Below are the code and all the weights of a small trained network. Each question names an input and a class and asks about switching units off, where a switched-off unit gives its printed mean instead of its output.

import numpy as np


def w(rows, s, z=0):
    codes = np.array(rows[::2]) - 128.0
    scale = np.full(codes.shape[1], s)
    scale[-1] = z or s
    return codes * scale


def f(y):
    return y / 2 * (1 + np.tanh(0.7978845608 * (y + 0.044715 * y**3)))


def log_softmax(a):
    a = a - a.max(-1, keepdims=True)
    return a - np.log(np.exp(a).sum(-1, keepdims=True))


def net(x, mask):
    res = np.array(x, float).reshape(1, 6) / 4 @ E
    y = f(res @ A[0][:, :-1].T + A[0][:, -1])
    res = res + np.where(mask, y, B[0][:, -1]) @ B[0][:, :-1]
    return log_softmax(res[-1] @ U[:, :-1].T + U[:, -1])


A, B = {}, {}
E = w([
[85,11,79,80,140,241,150,144,140,129,135,212],'x0',
[66,135,131,82,108,98,180,47,114,7,150,105],'x1',
[135,128,155,165,234,150,198,143,45,128,236,107],'x2',
[141,138,113,110,142,127,126,127,128,125,129,127],'x3',
[126,133,127,119,116,133,127,136,117,136,132,117],'x4',
[134,117,124,127,146,141,106,120,123,114,116,107],'x5',
],0.015)
A[0] = w([
[168,104,100,137,104,142,117,152,133,130,98,164,129],'N1',
[157,148,134,120,66,94,109,75,141,147,46,110,180],'N2',
[109,86,83,61,84,165,89,132,193,132,83,159,152],'N3',
[125,123,119,121,135,111,153,145,150,120,120,106,95],'N4',
[91,100,121,64,97,120,100,217,110,187,82,154,130],'N5',
[184,180,241,120,142,109,146,145,118,116,169,69,107],'N6',
[115,147,123,115,124,102,193,84,104,67,137,68,128],'N7',
[144,183,166,123,95,107,98,100,180,123,60,113,170],'N8',
[118,59,100,119,160,227,173,152,119,101,201,181,66],'N9',
[100,133,84,87,49,185,169,100,147,63,109,118,122],'N10',
[156,175,159,190,167,91,138,168,140,141,206,68,142],'N11',
[124,102,117,135,169,167,142,118,147,110,179,158,89],'N12',
[82,138,121,131,114,58,149,88,54,65,175,102,111],'N13',
[98,57,107,136,206,213,201,154,75,143,202,121,57],'N14',
[187,143,109,181,145,150,80,167,88,225,101,179,255],'N15',
[120,74,40,67,51,180,100,114,217,120,99,186,127],'N16',
[81,79,138,116,96,128,169,92,125,162,102,86,93],'N17',
[183,108,138,120,178,162,98,181,185,225,65,147,189],'N18',
[178,180,151,228,188,94,166,114,140,133,180,62,126],'N19',
[74,60,98,94,54,157,88,150,192,114,88,180,130],'N20',
[205,146,150,197,160,144,123,155,117,160,117,133,157],'N21',
[175,189,155,159,46,43,54,128,172,85,70,97,212],'N22',
[68,129,88,92,75,101,107,112,185,74,117,127,122],'N23',
[177,135,166,184,156,65,171,125,71,113,164,81,133],'N24',
[137,160,112,126,80,45,109,152,180,122,69,107,171],'N25',
[177,174,132,149,93,43,94,91,168,147,74,34,197],'N26',
[92,160,129,129,114,147,206,32,156,86,141,58,115],'N27',
[174,100,137,190,87,152,114,191,147,178,146,128,213],'N28',
[37,142,153,39,95,108,155,38,98,2,160,118,159],'N29',
],0.0095,0.0099)
B[0] = w([
[146,153,124,143,106,141,70,89,183,114,137,165,163],'N1',
[144,141,158,94,79,176,184,180,214,137,128,215,208],'N2',
[121,93,84,175,142,134,72,79,149,90,157,145,215],'N3',
[107,114,146,148,122,123,151,116,121,150,100,139,124],'N4',
[162,139,96,154,134,149,110,80,159,75,103,151,184],'N5',
[75,154,123,152,168,71,108,77,83,118,132,119,193],'N6',
[91,156,187,149,115,122,158,76,99,64,121,142,188],'N7',
[155,160,154,116,131,149,169,164,200,138,115,162,203],'N8',
[159,135,173,125,54,180,174,191,218,113,96,177,213],'N9',
[65,75,121,70,115,68,140,121,184,102,123,100,188],'N10',
[103,135,112,113,186,89,45,123,29,199,153,92,207],'N11',
[139,127,157,99,124,121,154,178,179,132,140,161,162],'N12',
[88,160,178,171,163,122,161,69,137,87,142,179,192],'N13',
[214,232,186,83,77,164,215,230,189,131,73,169,217],'N14',
[176,162,56,178,126,157,57,154,84,180,112,114,245],'N15',
[92,101,47,161,180,77,82,57,146,104,159,87,232],'N16',
[106,101,153,104,98,144,106,131,108,141,109,98,139],'N17',
[181,179,59,212,165,147,86,96,90,132,129,191,234],'N18',
[124,120,73,160,183,89,111,90,47,169,133,52,213],'N19',
[119,88,78,149,146,118,58,84,143,90,114,93,218],'N20',
[158,90,73,80,155,122,104,176,57,202,137,101,194],'N21',
[175,176,191,116,108,185,168,225,154,103,106,179,255],'N22',
[72,77,131,90,82,132,138,148,187,149,135,96,187],'N23',
[95,177,175,162,148,81,135,76,83,118,184,91,200],'N24',
[157,131,150,140,128,165,163,173,168,137,134,173,209],'N25',
[156,204,177,89,94,158,198,195,99,165,116,145,244],'N26',
[90,169,156,126,134,116,129,80,163,46,99,145,188],'N27',
[195,164,100,154,140,151,60,132,118,159,131,125,206],'N28',
[2,82,157,32,105,87,182,137,171,35,147,76,244],'N29',
],0.0084,0.023)
U = w([
[210,202,145,151,129,191,126,251,150,188,122,185,230],'0',
[79,169,236,79,93,138,228,181,185,87,128,154,135],'1',
[125,144,74,192,154,151,28,13,151,113,129,163,158],'2',
[26,34,99,91,121,100,103,56,187,104,139,97,5],'3',
[120,172,127,158,199,83,74,133,33,220,165,39,70],'4',
[49,195,186,167,188,71,147,1,78,68,184,107,95],'5',
],0.0082,0.0024)

Each question gives the input, the list of numbers given to net, and the class t.
The units are the neurons (one row each of A and B). Each row of codes is followed by its name. A weight is (code - 128) times the scale printed after its matrix; where a second scale follows, it is the last column's (A, B and U).
mask holds one flag per neuron, in row order. A switched-off neuron (its flag False) gives its mean, the last column of its row in B, instead of its output. The means were averaged over made-up inputs and are rounded, as every weight is.
A unit's drop is (log p(t) with every unit on - log p(t) with that unit switched off) / (log p(t) with every unit on - log p(t) with every unit switched off).
most important unit: the unit with the biggest drop
k most important neurons: the k neurons with the biggest drops, biggest first
drop of u: that unit's drop, to one decimal
input [1,2,1,2,1,-5], class 1: 2 most important neurons => [N16 N19]
input [3,3,0,-6,-2,6], class 3: most important unit => N22
input [3,3,0,1,3,3], class 3: 2 most important neurons => [N22 N26]
input [-7,0,4,-1,3,6], class 4: 2 most important neurons => [N11 N19]
input [4,0,0,1,-3,1], class 2: 2 most important neurons => [N22 N29]
input [-8,4,0,-7,4,8], class 1: 2 most important neurons => [N22 N26]
input [0,2,-7,6,6,4], class 1: 2 most important neurons => [N22 N2]
input [1,2,7,5,2,-3], class 1: 2 most important neurons => [N14 N9]
input [1,6,7,7,6,5], class 1: 4 most important neurons => [N14 N9 N16 N29]
input [1,3,-8,3,-5,0], class 3: 2 most important neurons => [N16 N20]
input [0,0,7,-1,-5,4], class 4: 2 most important neurons => [N22 N19]
input [-7,0,7,8,6,-2], class 4: drop of N11 => 1.1
input [5,0,-6,7,-2,-6], class 2: drop of N29 => 0.2
input [5,5,-4,8,5,-7], class 3: drop of N16 => 0.0
input [7,1,-6,-1,3,-4], class 3: drop of N10 => 0.1
input [7,0,-3,-7,1,-8], class 2: most important neuron => [N29]
